The rows lie along a hidden order. The number after each row says roughly how far along it the row is, from 0 to 12. A new part has a new order.
[ -4  -6  -8   3  10 -11   7  -3   0   5   8  11  -3   1  10   7  -2   3
  10   1  -9  -2   9  -1  -1  -3   1  20  -1  -7] | 8
[ -4  -4  -7  10  12  -3   1   8  -9  -1  -1  16  -6  -3   5   6  -2 -10
  46 -19  10  -5  15   6  -7   4  10  20  -5   1] | 12
[ -2   0   2  12  -3   1 -12 -15  -1  -9  23   1  -2   2   9  14   4  16
 -17   1   0  -1  -3   7   2   3   0   7 -13 -11] | 3
[  1   2  -2  -9   7   2   4   9  -3   0   6   1   1  -2  -9  -1 -11  -6
  28 -19  16  -6  20   0  -2  13   6   1 -10   5] | 8
[  0   5  -4   6   7   4   2  10  -6   4  -8   7  -4  -1  -3   2  -2 -10
  25 -17  17  -2   2   4  -1  11  10  -1 -15  15] | 10
[  0   5  -4  16   0   5  -3  -6   3  -2  17  -4  -3  12  -2  17  17  27
 -30   5 -22   6 -34   4  13  -2  -2 -10 -35  36] | 4
[ -3  -3  -4   6   4  -6   2  -8  -1  -2   7   4  -4   1  15   9   0  10
   0  11 -10  -1   6   1   4  -1   1  13  -2 -13] | 6
[  8   8  -3  -1   4   9   0   2   6   7   7  -3   5   4 -18   8  -4  12
   3 -13  22   3   0   1   4  13   3 -10 -33  29] | 5
[ -7 -11   3  -9  -5  -9  -3 -14  -1 -13  31   2   1  -3   7   9  -6   6
   6   8 -11  -8  20   0  -4  -2  -7  18  16 -40] | 2
[ -3  -7  -4  -1   9 -15   1  -6  -3  -2  -5  11  -2 -10  21   4  -9  -9
   5  16   8  -4  30  -4  -3  -4   6  28  16 -42] | 8
[ -3  -2  -4   0   8  -5   3   2  -3   0   5   5  -3  -1   5   4  -5  -6
  22  -7   5  -5  16   0  -1   3   5   6  -1 -16] | 8
[ -9  -5   1   5  -4  -2   1   1  -8 -13  17   4  -5   3   1   5   6   0
   5 -12  -8  -7  -8   4   0   1  -1  -5  -2   1] | 6
[  4  -1   2 -22   8  -1  -5   3   4  -6  22  -3   6  -2 -12   6 -15   0
  21  -8  16  -6  42  -3  -4   8  -1   8  -8 -22] | 4
[  1   3  -9  23  11  -7   3   4  -2   6 -18  16  -4  -1  14   7  10  -1
   4   6   9   6 -16   1   5  -5   8   7 -20  23] | 12
[ -1  -3  -2  -8   7  -1  -1   1  -3  -6  13   4   2  -2  -4   4  -7  -4
  25 -12   9  -6  25   0  -3   4   3   5  -6 -10] | 7
[  3   1  -3   5  -1   0   0 -12   6   5  -5  -3   3   6   5   5   6  17
 -33  20 -10   9  -7  -4   8  -8  -6  -7  -4   5] | 2
[ -5  -3   1   4   0  -6  -4  -6  -7 -10  10   5  -6  -4  16  12  -2  -2
  16   6  -4  -9  19   3   0   1   4  11   3 -31] | 7
[  4   4  -5   9   8   4  -2   5  -1   4  -4   8   1   0  -7   5  -1  -1
   9 -14  22   2   2   3  -2   6   7  -3 -21  14] | 9
[  4   6   1   3  -3   9  -3  -3   3   0  17  -5   4   5 -12   9   1  17
 -10 -12  11   2  -7   3   4   8  -1 -12 -25  19] | 3
[ -2  -8   1  -6  -4  -6  -7 -16   2 -12  24  -5   1   1  16  12   0  13
  -9  23 -24  -2  18  -1   4 -11  -9  15   7 -30] | 1
[  5   1  -2 -10  13  -2   0   7  -1   3  -5   4   2  -7   0   1 -17 -18
  39 -11  29  -6  42  -1  -5  11   9  16  -1 -22] | 9
[ -5  -7  -5  -1   7 -10   5  -5   1   1   8   7  -2   2  10   7   0   6
   6   8 -13  -1  12  -2   1  -4   1  14   5 -12] | 6
[  1 -10  -1 -27  10 -13   1  -7  10  -2  24   0  11  -2  -7   3 -15   0
   8   1  -1  -2  39  -9  -6  -3  -9  20  11 -37] | 2
[ -1  -4  -3   2   2  -5   0 -11   5  -1  14   4   3   3   2   9   2  15
 -15   6  -8   5  -3   0   0  -4  -5   9  -6  -2] | 4
[ -5   1  -6  29   3  -5   2   0  -7  -2 -13  16  -7   0  14   8  11  -1
   2   4   2   4 -27   5   5  -5   6   4 -17  21] | 11
[ -9 -10  -5  16   0  -9   4  -8  -6  -5  19  14  -6   2  19  12   7  12
   6   0 -10  -1 -12   6  -2  -2  -2  17  -2   2] | 7
[ -4  -8   1 -11   2 -12   0  -9   0  -7  12   4   2  -7  12   6 -10  -5
  14  13   2  -6  30  -4  -3  -2  -3  17  18 -39] | 4
[ -7  -6   1  -3   0  -9   1  -2  -5 -11   6   6  -2  -4   9   4  -4  -7
  12   1   2  -7  16  -1  -2  -1   0   9  14 -26] | 7
[  0   4  -3  -4   9  -6   1   1  -1   3  -1   4  -2  -5   8   3  -8  -4
  18   2   8  -5  28  -3   0   3   4  14   0 -22] | 8
[ -3   2  -3  15   0   3  -4  -1   0  -3   4   6  -3   5  -3   8   9  10
  -8 -11   7   3 -16   6   2   1   3 -11 -21  24] | 7
[  0  -8  -2 -16  10  -8  -2   6   0 -10  13  10   7  -6 -16   3 -17 -16
  40 -20  21  -4  40  -2 -12   3   0  18   5 -27] | 8
[  6   6   1  -4   1   7  -3  -4   8   3  11  -7   6   6 -15   4  -2  15
 -18 -11   9   4  -3   0   5   8  -2 -12 -23  17] | 3
[ 11  15  -6  11  16   4  -4  -1   6  21 -35  -3  -2   0  12   0  -2   5
 -22  16  39   6  22  -4  12   5  13  -5 -21   5] | 8
[  2  -9  -3   6  -7  -2 -17 -24   8 -14  20   3   8   7  12  12   9  27
 -33  27 -23  12   7   0   5 -28 -13   2  -4  -9] | 0
[  0  -1   0 -11   4   0   2   6  -1  -6  11   1   3   0 -11   2 -11  -7
  23 -16  10  -7  20  -2  -2   7   1  -3  -6 -10] | 7
